1: [ 35.4  -4.3  -0.5  -7.1  -6.1  -3.1  -4.1  -0.6 -22.9  13.4   1.3   1.1
  23.7   5.0  -9.6   4.8   9.5  11.5 -20.5   6.9  42.4  12.8  52.7  -4.5
  -1.3 -15.7  -3.8  -6.8  11.3   2.1  -1.6  -4.7   7.7   2.4]
2: [-14.0  -4.8 -16.9  11.4   7.1  -0.1   8.2  15.8 -13.8 -10.9  12.1  -0.6
 -11.9 -11.9  -7.5   0.4   2.3  -1.3 -13.8 -11.1  21.1   3.4  10.8  -3.3
  -5.3  -8.8   0.6  11.7  -6.1   7.3  -1.9 -12.5  -1.2   0.1]
3: [-13.6   1.3   2.6 -13.3   8.7   8.1   0.2   6.9   8.3  -7.3  -0.6  -0.1
   4.6   7.4  -2.8  20.0  -0.2  15.4  16.3   8.4 -28.0   3.2  -7.5   7.9
 -11.3  -5.8 -16.1 -18.9  10.5   1.1   1.8   2.8  -6.7  -2.2]
4: [ 19.1  10.1 -25.8   4.3   0.7   9.8  -1.6 -13.3 -22.2  -1.8  -7.1  16.0
   4.4   3.9 -11.0  -8.1  11.2  -4.1 -31.6 -10.4   9.3   7.2  50.2  20.9
 -11.3 -22.5 -14.2  -7.0  -9.7   2.0   9.4   3.2  20.6  -9.5]
5: [ 19.0  16.7 -19.9   6.7   7.0 -16.7   3.8   0.4 -30.8   9.8 -14.7   3.5
  17.4   7.0   6.1   3.2  -2.3  -4.1 -30.7 -16.2  50.7  -4.9  14.0  18.2
 -17.8 -19.6 -10.6  -2.0   0.7   1.8   6.2  -0.9  10.9  10.5]
6: [ -7.3  -7.6  -1.7  -8.3  -4.0  18.7 -16.5   2.9  34.2  -1.8  11.1  -9.9
   1.9   8.4 -18.0  -3.8   9.2 -11.6  34.2   3.8 -51.8   7.9  10.9  -2.0
  16.9  -7.8  11.1  -7.9 -10.4   5.7  -4.4  10.0   9.1   0.8]
7: [-13.4   6.3 -13.4  -2.3   9.9 -17.0  -4.1  -8.9   9.2   0.1  -9.1   1.6
  -0.6  15.9  -6.8 -11.2  -1.6  14.8   4.6  -9.0 -33.9  10.7 -24.8   1.0
  -1.0  -2.2  -9.9  14.5   0.0  -7.8 -16.3  -4.7   2.9   2.0]
8: [ 19.9  -9.0   0.3  -6.8 -12.4 -13.8  11.1  -6.0  28.4  11.5 -26.5  23.4
   6.0  35.7  -2.9   0.5  -2.0  -6.1 -11.3  13.2 -26.2   2.2 -12.5  -8.2
   5.9 -13.3 -10.8   7.0   5.1   3.5   9.8   4.4  -1.1  -2.1] : 7 3 6 2 4 1
9: [-39.9  -2.5 -25.0   1.2  -6.4  -3.6  14.6   2.8 -18.1   9.4  -6.1  -9.7
   3.3 -29.7  -5.0  -3.4   1.6 -10.9 -39.6  -4.1   9.9  -2.1  34.8   0.7
  -2.3  -5.4  -7.2  -1.9  -3.2  18.8  -3.3   7.2  16.2  -1.7] : 2 4 5 1 3 7
10: [ -3.6  -5.9 -27.0  10.2  -1.8   8.6   0.8  -4.2 -32.5  -6.8  12.5   6.2
  -5.3 -13.2  -4.1  -8.9   3.0  -7.4 -12.2  -1.3  70.5  -0.3  11.6   4.4
  -4.7  -7.1 -10.1  -5.7   2.5   9.7  -9.0  -4.2  -5.1  -3.9] : 2 5 1 9 4 3
11: [-38.7   6.8  12.4 -11.4   4.8 -18.4  -7.1  10.9  16.2   3.9   4.0   4.3
  -5.8 -14.2  -5.7  -7.4  -7.7  -5.2  29.9  -4.6 -31.0 -13.0 -32.2  -0.8
   2.1  -8.0   1.0   2.5  -5.2   7.0   2.9   5.8 -10.7   6.1] : 7 3 6 2 8 9
12: [ 15.8  -8.5  12.4   0.4   5.8  10.5  -2.1 -16.5  -2.2  10.0   1.1  -6.1
  13.4  33.1   4.3 -10.1   7.8   1.0  -6.0  -0.1 -11.2  -0.2  17.7 -14.4
  -2.9  -5.9 -16.5  -1.4   7.3   9.1  12.2  -3.9   4.3   4.5] : 8 3 7 1 4 2
13: [-10.7   6.3  29.2  -8.8   0.3 -28.0   2.6  23.3   2.5  12.1   5.1 -10.1
  -5.1  -5.8  12.0   6.1 -12.3  13.9  -6.7  -1.0 -19.5   1.7 -25.0  -0.7
   5.4   2.8  -2.0  -0.4  -3.8   9.2   7.6   2.5 -11.1   2.3] : 11 3 7 2 8 12
14: [-56.8  -7.6 -11.1  -5.0   2.1   5.4  -8.2   0.9 -14.7 -21.2  25.1  -5.3
  -3.2 -52.0  -8.1   6.5   5.6  13.2  -3.1  -9.7 -35.5  -1.5  27.3  -3.7
 -10.6   1.8  27.5   0.4  -3.4 -10.2  -5.1  -4.7  -8.5   0.4] : 2 9 11 3 6 7
15: [-37.0  -8.3   9.8 -15.0   5.4  -3.4   0.6  12.7  20.8 -16.6  13.3  -1.7
 -11.4 -24.7   6.9  -0.1   9.6 -16.1  29.1   2.4 -28.4  -0.4 -20.3   7.0
  -6.3   1.4   1.1   5.2   3.8  -2.0 -12.3   5.1  10.0 -12.6] : 11 3 6 7 13 14
16: [  7.5 -11.5  -4.2   4.9 -17.9  12.3   7.2 -11.9  -6.9  -5.7  14.0 -13.2
  -0.3  -6.3 -11.9   3.7 -11.8  -8.3 -14.2   4.4  -6.9  -6.9  35.2  -4.4
   5.4   5.4  -1.0  -8.4  12.7   6.7  14.9   5.1  -7.8  -9.1] : 12 2 9 4 3 1
17: [-18.8   9.1   9.3   2.7  10.1  -9.8   7.9  11.9  27.6   3.0  -8.1  11.9
  -5.8   4.0   0.3   0.5  -7.9  10.0  30.6   3.2 -18.0   2.0 -47.6  -5.9
   0.6   0.2  -3.7  -7.6  -3.4 -12.8 -19.1   0.2  -7.1   8.9] : 11 7 3 13 15 8
18: [ 42.3  -4.8   7.4   4.8  -8.6  14.6   9.0 -15.1  27.0  -1.5 -18.9   2.6
   5.8  11.9   4.2  -1.0   6.1  -7.1 -24.7  -2.6  -8.1  -6.0  29.9  14.5
  14.0   5.1  -7.5 -18.5  -9.3  -3.6   9.6   5.3   9.5 -19.2] : 12 16 8 4 1 3
19: [ 27.0  -0.3  21.1 -13.7   2.8  -1.6  19.8   8.0  26.2  -9.8  -0.5  -2.6
 -18.1  33.9 -10.4  20.3  -5.7 -20.2  40.7   8.9 -26.5  -3.0 -21.1  -8.1
  11.0  -2.5  11.4 -12.1  -2.4  -0.4   3.3   2.8 -14.4   5.1] : 17 3 8 6 11 13
20: [ 41.6 -22.1  26.6  -6.8   0.2  11.3   6.0   4.6  46.9  17.9 -29.5   2.0
  -1.3  23.7   1.0 -13.5   0.9 -19.7  19.8  -1.5 -32.5  10.8  -8.6  -1.2
   4.1 -20.7   4.9 -13.2  -3.7  17.6  16.0 -10.7  -3.3  -0.7] : 8 19 12 18 6 3
21: [-14.8   8.4 -22.1  -6.0   1.3 -21.8  -4.6  -2.0 -33.8   6.6  -5.5   4.3
   7.2  -3.6  -2.5  -2.8  10.8  -2.4 -30.3  11.1  56.3 -10.9  12.4  17.2
 -18.3   3.1  -8.7   7.3 -13.9   1.9  10.7   0.5   4.2   2.3] : 5 10 2 9 4 1
22: [-11.2   4.5 -16.7 -11.7  -6.2  21.8  -5.2   0.0 -13.4 -12.2  12.4 -11.2
  -4.1  -5.3 -13.8  23.6  -6.1   0.8   5.8 -13.1  -4.6  -8.0  32.2  12.3
  -1.9  -1.4  17.4   6.6   7.1  16.5  -7.4  -2.7  -3.1 -25.0] : 16 2 3 14 9 4
23: [  9.2   4.2   2.3   6.5  10.5  -5.9  -9.3   2.1 -28.2  -4.7  12.1  -2.1
   0.4  31.9   9.7  -7.8  -9.6  14.6  16.2  -5.2   3.5  -3.6 -39.5  11.2
  -1.4  -1.6  -1.3   6.6   7.9  -3.9   5.5   6.5  -7.8  -4.7] : 7 13 3 12 17 2
24: [ 18.7  12.4  -2.7   5.5   0.8  -3.4  17.9  -5.9   0.7  -2.9 -25.0   1.0
  -4.7   5.3  -1.2   9.5   4.0  13.1 -15.7  -4.7  25.6  -4.5   0.5   3.8
  -3.9  -7.3  -3.5  -3.1  -3.3  -3.2   2.9  -0.7 -11.3   6.0] : 5 2 12 18 21 16
25: [ -6.3  -4.3  16.8 -20.0   0.4  -4.3  15.6  -4.5  -5.8   4.4  10.7  -7.9
  -6.6   5.5   8.3  -3.7  -5.0  -6.7  -5.4  12.2   0.7  -9.2   2.2  12.7
  -5.4 -12.9   6.7   2.0  -2.2  -8.3 -16.3   5.9   2.0   5.1] : 13 24 3 2 12 16
26: [  6.4  -3.5 -19.8  -8.8   2.0  16.6   2.2 -20.5  10.9   5.6  -2.4  -3.1
   8.9 -17.8 -12.3   0.6   0.2   4.6 -39.9   9.7   6.5   6.0  72.4 -16.0
  13.5   3.5  12.8  -4.1  -6.5   1.0   3.2  -3.1   1.9  12.6] : 16 1 4 9 18 2
27: [-18.1  -0.2   3.2  -0.1  -0.5 -15.5  13.9   8.7  40.7  -7.4   0.6   5.2
  -2.8  33.3  33.6   7.8  -9.6  -7.5  46.0 -11.2 -54.5  -7.7 -55.8   2.2
   0.4  17.8  -2.8   9.5  -9.3  -4.9   3.3  -8.0   5.7  12.5] : 17 11 7 19 15 3
28: [ 15.0 -24.1  29.0   0.4   1.9   1.1  -0.1  11.3  31.5   9.0  -1.8   8.3
 -11.3   9.5   3.1  -5.4   5.8   2.4   3.3  -7.9 -36.5   2.3  -1.1 -11.2
   9.6  25.3  -9.6 -15.9  -4.9  -4.3  20.3   3.0   2.1  -0.1] : 20 12 8 13 3 18
29: [-19.3  -8.8 -38.7   5.4   3.8   1.7 -11.3  -7.7  -6.0  -0.3   7.2 -16.9
   0.4 -11.6  -8.9  -2.4   8.4   1.5 -39.5   8.7   0.2  -0.1  48.3 -21.7
   9.0   5.8  -1.7   5.0   2.6   7.4 -11.8  -2.1  -1.5   4.9] : 26 9 16 2 22 4
30: [ 12.7  -3.7  26.1 -12.2 -12.0   8.2  16.4  -7.6  -6.3   5.3 -27.4  -2.3
  -1.1  15.2  13.3   0.0  -6.8   4.8  -0.7 -15.4   3.7  10.8 -18.9   3.7
 -13.8  -8.3 -15.1 -21.2   5.0   3.6   4.9   6.6  -7.0  28.7] : 24 12 25 3 13 8
31: [ -9.6  -6.0 -11.4  -8.5   9.7   0.0 -17.0  -3.3  28.4 -18.9  17.7 -14.7
  20.7  25.3   0.4   2.4   7.1  10.0  71.2 -13.8 -35.1   0.4 -29.1   4.5
   9.1   0.3 -11.5 -16.5  -5.0  -3.6 -21.8 -12.8   4.2   8.7] : 6 17 3 27 7 11
32: [  0.5 -14.1  -3.9   9.1  -0.4  17.2   9.0   5.1  31.1  -4.8  16.8 -22.4
 -13.6  24.3 -16.0   1.4   1.4   1.4  18.3   6.3 -34.2   2.5  20.4  -2.6
  -3.1  -8.9   3.8  -9.2  12.7  -8.8   2.8  -9.5   2.7  15.5] : 6 3 12 16 28 19
33: [-43.7 -15.3 -12.6  -5.7   8.7 -18.4  27.7  21.7  11.3   9.5  -7.4   2.7
  -4.8   0.8   8.5  -0.1  -2.6 -15.7 -34.1  -3.8  -7.0  -8.4  -8.0  -5.9
 -11.2  -4.7  -4.9  20.6 -11.7   2.6   5.5  11.3  -0.8  -3.8] : 2 9 25 13 7 11
34: [-44.3   1.9  12.3 -13.1   2.5   4.1 -12.3  27.0   7.0 -13.3   4.3   0.2
 -13.5  -3.7  18.2  -1.5  -8.7  -9.1  58.3 -15.3 -17.1 -17.1 -48.5   1.9
  -6.0   0.9  -1.9  -6.7   6.5  -6.1  -7.1   6.6  -8.2   4.2] : 11 15 17 27 3 31
35: [-13.5  10.7  13.0  -5.2  -0.4  -5.3  -3.6   9.5   9.9 -15.9   0.7   4.5
 -15.7  25.7  10.1   6.4   0.7  -1.0  40.1   2.1 -37.9   5.9 -19.1  -0.3
  -4.0   3.0  -3.9   7.3  11.9  16.7   0.0  -2.5  -1.6  -0.7] : 3 11 17 7 15 19
36: [-14.4 -11.2  -6.8 -15.4   9.6 -14.3  -3.1 -18.2 -13.4   6.9  11.5  -5.3
 -12.0 -13.7  -6.3  -2.2   9.9   2.5 -17.8   2.0 -10.7  -3.5  -4.2   2.3
  -3.0 -10.2  14.4  -3.5   6.4  -1.1  -4.5  -4.8  -2.0  -7.0] : 25 2 7 16 3 22
37: [ 44.5   7.0 -14.1  16.4   1.5  18.9 -13.8 -24.0   6.3  -9.5  11.4  -2.3
  30.1  16.7  -8.8  15.6   4.8  -0.6 -15.7   2.8  46.3   3.9  75.1   7.5
  10.7  -5.5  10.2  -1.3  -8.8  -4.0   2.6   7.8  12.4 -10.8] : 1 4 26 18 16 5
38: [ -8.6   6.9  22.7  -3.1 -15.2   2.3  -5.2  12.2 -20.8 -15.4  10.9 -29.2
 -13.6  27.5   8.8  12.4 -10.8  -7.3  55.2  12.6   4.7  -9.0 -20.5   2.9
   6.2 -14.0  12.8 -12.9  -0.6   5.2 -11.4 -16.9  -6.8  -3.6] : 35 23 19 34 25 3
39: [ 22.6  15.5  38.4  -1.0  -0.6  14.2 -13.2  -1.8 -11.9 -22.0  23.7 -11.4
  -7.0  11.2  10.5   7.3  -8.2  -9.8  50.9  -6.2  27.8   0.3 -20.5   8.8
  -1.0 -10.6  13.5   1.5   3.1 -11.3 -14.9   1.5  -5.1  -6.5] : 38 23 25 19 35 34
40: [-25.6   3.9  -5.9 -10.6  -1.6  -4.9  -2.1   7.7 -12.0  -2.4  -0.5  -4.9
  -5.6   3.9   8.3 -13.0   7.7 -22.5   5.1  -3.3  21.3  -9.3  -6.0   6.7
  -1.2  -7.2   8.6   9.4   1.8 -10.9   5.5  -1.2  -7.8 -14.7] : 25 2 36 23 33 24
41: [  8.9  -4.8  33.5   2.3   4.2 -16.0  -8.8  -3.4  17.9  -1.5  -9.2   6.7
 -10.4  35.7  19.4  -1.9   0.3  -3.3  47.4   2.3 -18.6   7.3 -55.7  15.8
  -7.1   3.8  -3.3  -3.9  -0.8 -10.9  10.3  -7.1  -0.3  -6.4] : 35 17 27 23 19 34
42: [-25.0  13.3 -12.1   8.2  -5.1  -8.3  23.4  -9.2  -2.2   7.3   0.3  -9.9
   0.0 -25.0  -7.0  14.0  18.9 -15.1 -54.5  -3.3  -2.0  -4.3  31.7   0.2
  -4.3  -1.5   1.8   9.2  -0.2  -2.6   3.0  -2.2  -5.8 -17.5] : 9 29 2 36 16 33
43: [ -4.0  -8.8 -10.7  15.1   8.1 -18.5   7.5   1.3  -0.7   4.0 -11.7  11.0
   6.1   3.5   9.4  -4.3   8.5  10.3 -23.5   3.0   4.0  -4.7  12.8  -1.0
  -6.3   3.3 -22.7  -3.0  12.4   6.5   5.8   1.2  18.3  10.6] : 24 12 2 36 9 5
44: [ 15.6   8.7 -21.1   1.1  -3.8  17.8  11.2 -11.5 -16.9   8.0 -14.1   0.8
  11.8 -15.5 -11.2  -7.7  10.3  -9.8 -58.5   4.3  22.9  -2.2  59.6   7.5
   7.2  -5.5  -7.2  10.8   9.4  -6.7   4.2   1.7  21.7   1.7] : 4 26 1 9 42 29
45: [ -4.6  -7.4 -26.1   4.5  -3.3   4.8  -6.7  -7.5  12.8  11.5  12.0  -3.1
 -10.3 -22.8 -11.8   8.1  11.7  -7.6 -57.5 -12.9  -3.0  -1.1  84.7  -8.3
  -9.7   7.8   2.0  12.6  -4.4  -2.6  15.4  -1.4  -8.4 -12.6] : 26 29 42 44 16 9
46: [-33.4   0.7 -27.9   2.5  10.1 -13.5   5.0 -13.2   9.3   3.8   6.1  -1.7
   2.5 -41.7 -12.5 -16.8   8.3  -7.8 -42.2  -5.6 -38.3   7.0  43.8   0.0
  -6.8   7.7   5.4  13.8   3.5 -12.0   6.8   3.3  12.4   1.3] : 42 29 9 45 14 36
47: [  8.0   7.8   6.0   9.8  -2.7  -3.6  13.1  -3.0 -20.3  -0.3  10.6 -13.1
  -9.2 -11.9  -0.5   3.4  -6.0  -6.3 -61.8   6.5  32.3  -4.1  30.9   5.5
  -2.9  -9.1   8.5  21.5 -16.7  -4.0  23.4 -14.9 -10.1 -27.9] : 42 2 44 21 16 24
48: [-20.4  -3.7  -8.0   9.7  -5.3 -25.1  11.8  -5.1 -21.2   3.3  -0.6   6.6
  -4.6 -13.2   3.2   5.2  -7.0 -24.5 -48.0   0.2  12.3  -4.3   8.3  -2.4
  -7.6   1.7  -4.0  23.9   0.2  -2.7  -3.7   1.3 -11.9  -6.3] : 42 2 33 9 47 36
49: [ 73.4   6.9  -0.9  17.1   2.6  16.7  -0.8 -17.9 -35.5   5.9  -9.5   6.9
  16.2  36.3 -15.3  -7.8 -12.0  -2.3 -36.0 -17.1  49.7   5.2  53.6   0.9
  -2.3 -11.5  -7.4  -9.7   0.2   0.3  36.8  -0.8  22.7 -18.6] : 1 37 4 5 44 18
50: [-22.1  -1.4  17.4 -23.9 -12.6  -3.5  -1.4   4.3   8.4   7.0  12.2  -6.7
  -3.6  -5.0   8.0  -9.5   3.1 -20.2  13.0   2.0  19.8 -10.1 -20.1  13.3
 -21.2 -11.8   0.0  -4.8  -2.1  15.1 -10.6   3.1   7.2  -3.8] : 25 40 15 11 36 13
51: [-19.9  -1.2 -12.5   9.4 -13.5   9.8   0.6  -0.4   7.0  -6.8   6.8  -0.3
   3.0 -22.6  -7.6  -2.9  -1.0  -2.6  -9.8   1.3 -30.6  -2.8  43.9   0.1
  -3.8   9.7   5.3   7.2   0.7   2.6  -2.0 -11.8   5.0  -4.4] : 16 46 29 22 14 42
52: [  0.3  -4.9 -15.3  22.3   5.3 -14.8   9.2  -7.9  16.2  18.6 -20.2   3.1
   3.3   0.9 -22.6 -13.6   8.7   9.8 -11.6  -2.2 -17.5  17.6  -1.8  -8.5
   4.7  -2.5 -27.8   3.1   6.5   0.4   9.0   0.7  -4.4  -6.0] : 43 7 8 12 24 36
53: [-46.3 -16.1 -30.7   0.1  -9.1 -13.4 -11.4 -13.4  15.2  -5.4   7.9   2.5
   9.0 -26.3 -13.6   6.4  10.7   6.3 -52.2   6.9 -10.4   9.3  39.9   5.3
  13.7   4.5   2.0   0.9  -8.7  -6.8 -25.7  -1.2 -14.1   2.8] : 29 46 42 51 9 26
54: [-33.8   7.4  25.7 -12.1  -6.5 -25.8   0.7  16.9  18.0 -11.7  -3.1 -13.2
  -3.0 -13.4  10.2 -21.5  -6.7 -13.7  27.0   4.2 -24.5 -11.1 -31.6  -2.1
   8.2   6.8   0.9   5.4   3.9   8.3 -24.6  -7.1  -9.3  21.4] : 11 15 17 34 13 35
55: [ 45.5  10.4  25.4  20.2  -6.2  -7.7   5.9  -1.9 -52.9  11.3  -7.9   5.3
   2.7  26.4  15.7  -4.9   9.0   4.7   4.4  -3.5  49.3   7.6 -20.3  14.6
   6.0 -11.0 -15.7   4.6  20.6  -2.1   5.3   2.4   3.9  15.0] : 23 5 24 30 1 39
56: [ 21.9   1.3  15.5  10.0   1.2  13.0  15.9  -4.0  -0.3  -2.7   7.1  -6.5
  -7.1 -10.1  -6.4   4.0 -11.0  -0.2  19.3  -4.0 -23.5  -4.8  33.8   7.6
  -1.7   9.1   6.0   3.8   4.5  -1.7  11.8   1.1  -1.0  -1.3] : 16 51 32 22 12 25
57: [-16.9  -2.8  -7.3   4.5  -1.4  -2.2 -14.9   2.2  31.3   2.6   5.2   0.9
   1.3  12.7  -9.3  -3.2   0.9  -2.8  19.9   0.2 -39.2   5.9   3.0   1.0
  -3.4  10.2   6.8  -2.5   7.2   7.4   8.1  -7.8  -8.4  -7.4] : 6 35 3 32 7 11
58: [  0.6 -16.9  12.0 -16.9  15.0  16.0  13.4  -2.3   1.2  -7.7   0.2  -5.0
   6.1   8.8 -10.1   2.8  -8.6   9.0  25.7   3.1 -20.1   7.5  16.0  -0.2
  -4.4  -7.7  -8.3  -1.9   0.6   6.8  -0.1   7.6  -0.9 -12.7] : 3 56 12 25 32 57
59: [-35.2  -9.0 -22.9   5.8  -5.2 -10.0  -4.2 -13.0  32.9 -12.1  14.8  -6.1
   8.6 -39.8 -17.3  -5.3   3.7  -4.5 -31.9   9.2 -24.1  -4.3  53.5  -4.3
 -14.6  12.7  -5.7  -1.1   4.5 -20.6   2.5  10.2  10.8  -0.7] : 46 51 53 29 45 42
60: [-16.7   1.6  -7.9  -2.7  12.8  -8.8  35.5  -9.5  -3.2  -5.9  14.7  -3.5
   0.9 -44.9  -8.2   0.4   1.0  -7.5 -36.8   1.6  16.2 -18.7  24.9  -1.2
   9.7   7.8  -3.4   6.4   2.4  -8.4  -8.7   3.2  -3.4  -8.2] : 42 48 9 2 36 29
61: [ -5.3   2.0  36.5 -14.2   9.3  -0.4   7.3  17.8  15.9   1.3   2.0 -10.7
   4.6   7.4  12.3 -17.5   7.7  -5.0  45.6  14.0 -16.4  -9.9 -47.5  11.9
  -0.8 -16.0 -14.4   1.4   6.2  -5.6   9.3   4.7  -9.8  14.2] : 41 17 11 34 54 35
62: [ 31.5  20.4 -12.2  17.2 -13.6   7.7 -12.1 -19.3 -29.1  18.2  12.3  -8.4
  16.5  -8.1 -11.2  -5.3  -2.0  21.5 -53.8   1.0  44.3 -18.6  21.4  -8.9
   8.3   0.7 -20.5  -0.7   5.0  -9.5  15.1  -2.6   0.9   1.9] : 1 44 5 47 21 24
63: [ 20.0 -17.9  -4.0  -1.6  -3.6  21.4   6.7  -3.1   2.5  -2.9  -6.7 -16.5
  18.8  11.8  -8.6   3.4  -1.9   5.1   7.5  -6.8  -4.0  15.9  18.4  -2.4
   5.4  -3.3  -0.2 -17.9  -1.7  -2.7  -8.1  -0.8  11.7   1.1] : 58 12 16 56 32 18
64: [-45.8 -16.6   2.0 -17.7  -3.7 -25.2 -12.1  16.0  54.1  -6.0   1.4  -3.5
  -1.7 -32.4   4.9 -13.2 -10.1  15.0  32.8   9.8 -48.4  -3.7 -46.9   9.3
  -8.2   8.3   7.2 -14.7  -8.4  -8.6  -4.6  -1.7 -14.3   8.0] : 11 15 54 17 34 57
65: [ 13.6  15.8   4.0  -4.5  -6.5   3.9  -2.7   7.1 -21.2   0.6   2.0 -11.5
   5.2  26.3  -8.1  11.2  -8.0  -9.8  33.0  -2.0   8.6  -4.5 -26.3  10.7
 -10.8  -4.1  -3.0   0.8   0.3   4.6 -17.0   8.4   6.1  15.1] : 23 38 39 25 50 30
66: [-26.9  -2.8  -7.4   5.3  -2.6  13.3  -5.5  -3.0  27.4 -21.9   4.0  -6.4
   6.3  -8.7 -19.8   3.6  -1.6 -26.5  26.7  -0.1 -36.2  -2.1  15.2  -5.9
  -4.4  17.1   2.6  12.4 -14.4 -11.6 -14.3   8.5   6.1   8.6] : 6 57 51 15 32 58
67: [  6.8  -6.9   2.7 -13.7  -5.5   6.5   6.6  14.8 -20.6  -5.4  -9.5  10.6
  -7.5  -9.7   8.1   9.6   2.6  -2.7   2.8  -8.0   4.3   2.1  -1.5   0.1
   2.2   5.4  -7.2  -2.8 -17.1  -7.6   0.5  -4.7   4.0  10.3] : 2 24 25 40 63 30
68: [ 40.1   0.8  15.7  -2.5   5.3  -0.4   3.4  23.4  -3.8  17.0 -17.1  -4.0
  -0.4  46.7   7.6  -7.7   5.0   6.6  54.4  -1.4 -13.6   1.9 -46.7  -1.9
 -10.0   3.5 -11.9   0.9 -17.7   1.8  -6.6 -17.3  -5.3  13.0] : 41 65 61 23 19 35
